Below is a small trained network, with its code and all its weights. Each question gives an input and a class and asks what happens when units are switched off, that is, made to give their printed mean instead of their output.

import numpy as np


def w(rows, s, z=0):
    codes = np.array(rows[::2]) - 128.0
    scale = np.full(codes.shape[1], s)
    scale[-1] = z or s
    return codes * scale


def norm(h):
    return h / np.sqrt((h * h).mean(-1, keepdims=True) + 1e-5)


def f(y):
    return np.maximum(y, 0)


def log_softmax(a):
    a = a - a.max(-1, keepdims=True)
    return a - np.log(np.exp(a).sum(-1, keepdims=True))


def net(x, mask):
    res = np.array(x, float).reshape(1, 5) / 4 @ E
    u = 0
    for l in range(3):
        y = f(norm(res) @ A[l][:, :-1].T + A[l][:, -1])
        res = res + np.where(mask[u : u + 8], y, B[l][:, -1]) @ B[l][:, :-1]
        u += 8
    return log_softmax(norm(res)[-1] @ U[:, :-1].T + U[:, -1])


A, B = {}, {}
E = w([
[120,132,131,122,129],'x0',
[129,127,128,129,127],'x1',
[253,113,66,208,101],'x2',
[107,185,139,217,166],'x3',
[182,205,232,86,86],'x4',
],0.0041)
A[0] = w([
[185,22,90,186,116,192],'L0N0',
[135,31,132,144,100,3],'L0N1',
[189,107,44,39,2,169],'L0N2',
[139,214,30,97,166,13],'L0N3',
[99,136,50,174,102,192],'L0N4',
[138,80,176,58,189,132],'L0N5',
[129,150,208,42,134,155],'L0N6',
[196,138,180,220,116,153],'L0N7',
],0.0052,0.0017)
B[0] = w([
[55,84,174,63,180,254],'L0N0',
[84,178,78,210,91,153],'L0N1',
[127,3,131,200,84,244],'L0N2',
[145,167,133,70,128,134],'L0N3',
[132,204,157,93,183,202],'L0N4',
[161,25,119,166,160,181],'L0N5',
[76,27,115,142,101,226],'L0N6',
[36,23,171,141,164,220],'L0N7',
],0.0045,0.0038)
A[1] = w([
[241,109,118,174,125,169],'L1N0',
[70,101,184,76,161,224],'L1N1',
[255,99,33,180,181,242],'L1N2',
[173,112,190,97,88,211],'L1N3',
[109,70,165,192,84,6],'L1N4',
[165,209,170,130,51,139],'L1N5',
[206,81,155,168,133,97],'L1N6',
[159,179,186,83,118,125],'L1N7',
],0.0086,0.0016)
B[1] = w([
[114,106,165,68,165,166],'L1N0',
[161,84,162,148,172,254],'L1N1',
[129,151,173,83,125,187],'L1N2',
[76,121,2,154,173,179],'L1N3',
[68,130,133,178,155,207],'L1N4',
[63,155,40,87,156,138],'L1N5',
[103,133,150,106,157,182],'L1N6',
[122,151,71,122,143,143],'L1N7',
],0.0076,0.0071)
A[2] = w([
[92,76,77,108,106,185],'L2N0',
[122,129,88,147,153,249],'L2N1',
[104,92,35,97,150,119],'L2N2',
[147,125,137,108,149,104],'L2N3',
[95,131,130,166,90,152],'L2N4',
[131,253,175,205,145,237],'L2N5',
[137,140,55,67,165,145],'L2N6',
[92,99,111,92,42,98],'L2N7',
],0.011,0.0021)
B[2] = w([
[210,196,93,120,60,255],'L2N0',
[101,221,146,161,5,223],'L2N1',
[124,220,149,167,191,247],'L2N2',
[96,92,163,150,128,148],'L2N3',
[148,83,221,133,156,144],'L2N4',
[253,20,3,93,61,194],'L2N5',
[104,154,100,173,166,154],'L2N6',
[192,104,54,132,111,146],'L2N7',
],0.0061,0.0053)
U = w([
[93,254,40,155,156,137],'0',
[181,52,29,141,90,134],'1',
[117,111,115,186,141,202],'2',
[113,111,112,173,137,209],'3',
[89,109,167,26,174,160],'4',
[179,157,192,151,52,3],'5',
[148,223,204,33,26,26],'6',
[140,198,150,22,56,34],'7',
],0.011,0.0054)

Each question gives the input, the list of numbers given to net, and the class t.
The units are the neurons (one row each of A and B). Each row of codes is followed by its name. A weight is (code - 128) times the scale printed after its matrix; where a second scale follows, it is the last column's (A, B and U).
mask holds one flag per neuron, layer by layer. A switched-off neuron (its flag False) gives its mean, the last column of its row in B, instead of its output. The means were averaged over made-up inputs and are rounded, as every weight is.
A unit's drop is (log p(t) with every unit on - log p(t) with that unit switched off) / (log p(t) with every unit on - log p(t) with every unit switched off).
The circuit of an input: a set's keep is (log p(t) with only the set's units on - log p(t) with every unit switched off) / (log p(t) with every unit on - log p(t) with every unit switched off). Starting from the 12 units with the biggest drops (on a tie, the unit counted first), units are removed one at a time, each time the one whose removal leaves the highest keep (on an exact tie, the one counted first), for as long as the keep stays at least 0.8.
circuit, biggest first: the units of the circuit, biggest drop first
top k neurons: the k neurons with the biggest drops, biggest first
top k neurons in layer l: the k neurons of layer l with the biggest drops, biggest first
input [-2,2,3,7,4], class 1: circuit, biggest first	[L2N5]
input [0,3,8,1,7], class 4: top 2 neurons	[L1N0; L1N6]
input [0,-5,5,4,-6], class 0: top 3 neurons	[L0N0; L1N1; L0N2]
input [1,-4,7,-2,0], class 4: top 2 neurons	[L1N2; L1N0]
input [1,2,6,5,0], class 4: circuit, biggest first	[L1N2; L1N0]
input [-4,-5,-5,-8,4], class 1: top 2 neurons	[L0N6; L2N0]
input [6,2,-8,-8,-2], class 1: top 2 neurons in layer 2	[L2N7; L2N0]
input [-6,-7,-6,5,7], class 0: top 2 neurons in layer 0	[L0N0; L0N7]
input [2,-2,-2,-6,7], class 0: circuit, biggest first	[L1N3; L2N2]
input [-3,-5,3,-5,5], class 0: top 3 neurons	[L1N3; L2N2; L1N1]
input [2,6,-4,-7,-8], class 0: top 3 neurons in layer 2	[L2N2; L2N5; L2N0]
input [4,4,-2,-6,4], class 1: top 2 neurons	[L0N6; L0N2]
input [5,-2,-4,-8,6], class 1: top 2 neurons	[L0N6; L0N2]
input [4,6,5,6,2], class 1: top 3 neurons	[L2N5; L0N7; L0N2]
input [-2,1,0,7,6], class 1: top 2 neurons	[L2N5; L0N7]
input [7,2,-2,0,3], class 2: top 2 neurons in layer 0	[L0N6; L0N5]
input [-5,1,-2,-7,5], class 1: top 3 neurons	[L0N6; L0N2; L2N0]
input [-4,2,7,8,6], class 1: top neuron in layer 0	[L0N7]
input [4,-4,7,6,-1], class 4: top 2 neurons	[L1N2; L1N0]
input [-7,7,-2,-2,6], class 2: top 2 neurons in layer 1	[L1N4; L1N1]
input [6,-3,4,7,-2], class 1: top 2 neurons in layer 1	[L1N3; L1N1]
input [4,7,3,-4,7], class 0: top 2 neurons	[L1N3; L0N0]
input [-4,0,4,2,6], class 0: top 4 neurons in layer 0	[L0N0; L0N5; L0N2; L0N6]
input [-5,-5,-7,-7,-2], class 1: top 2 neurons	[L2N0; L0N0]
input [8,3,-3,-7,6], class 2: top 2 neurons in layer 0	[L0N6; L0N2]
input [3,5,5,-5,7], class 0: top 3 neurons in layer 2	[L2N2; L2N0; L2N5]
